Below is a small trained network, with its code and all its weights. Each question gives an input and a class and asks what happens when units are switched off, that is, made to give their printed mean instead of their output.

import numpy as np


def w(rows, s, z=0):
    codes = np.array(rows[::2]) - 128.0
    scale = np.full(codes.shape[1], s)
    scale[-1] = z or s
    return codes * scale


def f(y):
    return np.maximum(y, 0)


def log_softmax(a):
    a = a - a.max(-1, keepdims=True)
    return a - np.log(np.exp(a).sum(-1, keepdims=True))


def net(x, mask):
    res = np.array(x, float).reshape(1, 6) / 4 @ E
    y = f(res @ A[0][:, :-1].T + A[0][:, -1])
    res = res + np.where(mask, y, B[0][:, -1]) @ B[0][:, :-1]
    return log_softmax(res[-1] @ U[:, :-1].T + U[:, -1])


A, B = {}, {}
E = w([
[91,113,216,92,194,255,78],'x0',
[167,73,122,240,159,194,142],'x1',
[93,51,115,144,150,144,65],'x2',
[252,70,122,93,120,99,2],'x3',
[61,96,81,135,118,67,196],'x4',
[82,125,126,100,102,27,206],'x5',
],0.0087)
A[0] = w([
[162,153,170,81,154,189,146,165],'N1',
[143,205,204,106,124,148,213,96],'N2',
[169,125,130,46,120,90,60,254],'N3',
[66,204,105,156,105,109,228,199],'N4',
[53,121,201,63,133,115,61,169],'N5',
[197,148,127,93,98,7,70,168],'N6',
[98,65,169,238,145,239,151,181],'N7',
[167,86,114,147,142,153,92,224],'N8',
[102,179,160,130,112,130,184,194],'N9',
],0.014,0.0034)
B[0] = w([
[112,139,163,142,122,183,99,181],'N1',
[132,244,151,139,144,156,131,196],'N2',
[97,32,174,150,49,124,132,195],'N3',
[118,163,79,58,189,39,198,254],'N4',
[72,68,144,78,127,179,155,188],'N5',
[173,125,138,156,26,105,108,207],'N6',
[202,110,100,199,249,141,80,235],'N7',
[180,100,115,146,156,132,106,176],'N8',
[98,222,99,115,119,131,105,195],'N9',
],0.018,0.02)
U = w([
[92,215,169,149,123,184,128,41],'0',
[150,89,134,238,157,193,78,253],'1',
[93,151,66,106,121,54,188,97],'2',
[34,76,202,97,64,201,121,84],'3',
[152,103,164,191,12,96,110,144],'4',
],0.011,0.0026)

Each question gives the input, the list of numbers given to net, and the class t.
The units are the neurons (one row each of A and B). Each row of codes is followed by its name. A weight is (code - 128) times the scale printed after its matrix; where a second scale follows, it is the last column's (A, B and U).
mask holds one flag per neuron, in row order. A switched-off neuron (its flag False) gives its mean, the last column of its row in B, instead of its output. The means were averaged over made-up inputs and are rounded, as every weight is.
A unit's drop is (log p(t) with every unit on - log p(t) with that unit switched off) / (log p(t) with every unit on - log p(t) with every unit switched off).
The circuit of an input: a set's keep is (log p(t) with only the set's units on - log p(t) with every unit switched off) / (log p(t) with every unit on - log p(t) with every unit switched off). Starting from all 9 units, units are removed one at a time, each time the one whose removal leaves the highest keep (on an exact tie, the one counted first), for as long as the keep stays at least 0.8.
units of the circuit, in order: the units of the circuit, biggest drop first
top k neurons: the k neurons with the biggest drops, biggest first
drop when u is switched off: that unit's drop, to one decimal
input [-8,6,1,3,7,-2], class 4: top 3 neurons : (N4, N7, N6)
input [3,-4,2,6,-5,1], class 3: units of the circuit, in order : (N5)
input [-8,5,7,0,-7,7], class 4: top 2 neurons : (N4, N7)
input [-1,-6,1,0,5,-4], class 3: units of the circuit, in order : (N4, N7)
input [2,-4,7,5,-1,-7], class 3: top 2 neurons : (N3, N5)
input [-4,-4,-6,-1,-8,-2], class 4: top 2 neurons : (N6, N3)
input [1,-5,6,-8,0,-7], class 1: top 3 neurons : (N7, N2, N4)
input [-4,6,0,-7,-2,-3], class 2: top 2 neurons : (N4, N1)
input [3,-4,-7,-1,8,-8], class 0: top 2 neurons : (N2, N1)
input [6,-1,-1,8,1,6], class 3: top 2 neurons : (N5, N7)
input [5,-1,-2,4,-4,0], class 3: drop when N7 is switched off : 0.2
input [-8,-7,-1,4,3,1], class 4: drop when N4 is switched off : 0.0
input [3,-2,-3,3,-4,3], class 3: drop when N7 is switched off : 0.1
input [-3,-3,-6,-2,-5,-1], class 0: top neuron : (N2)
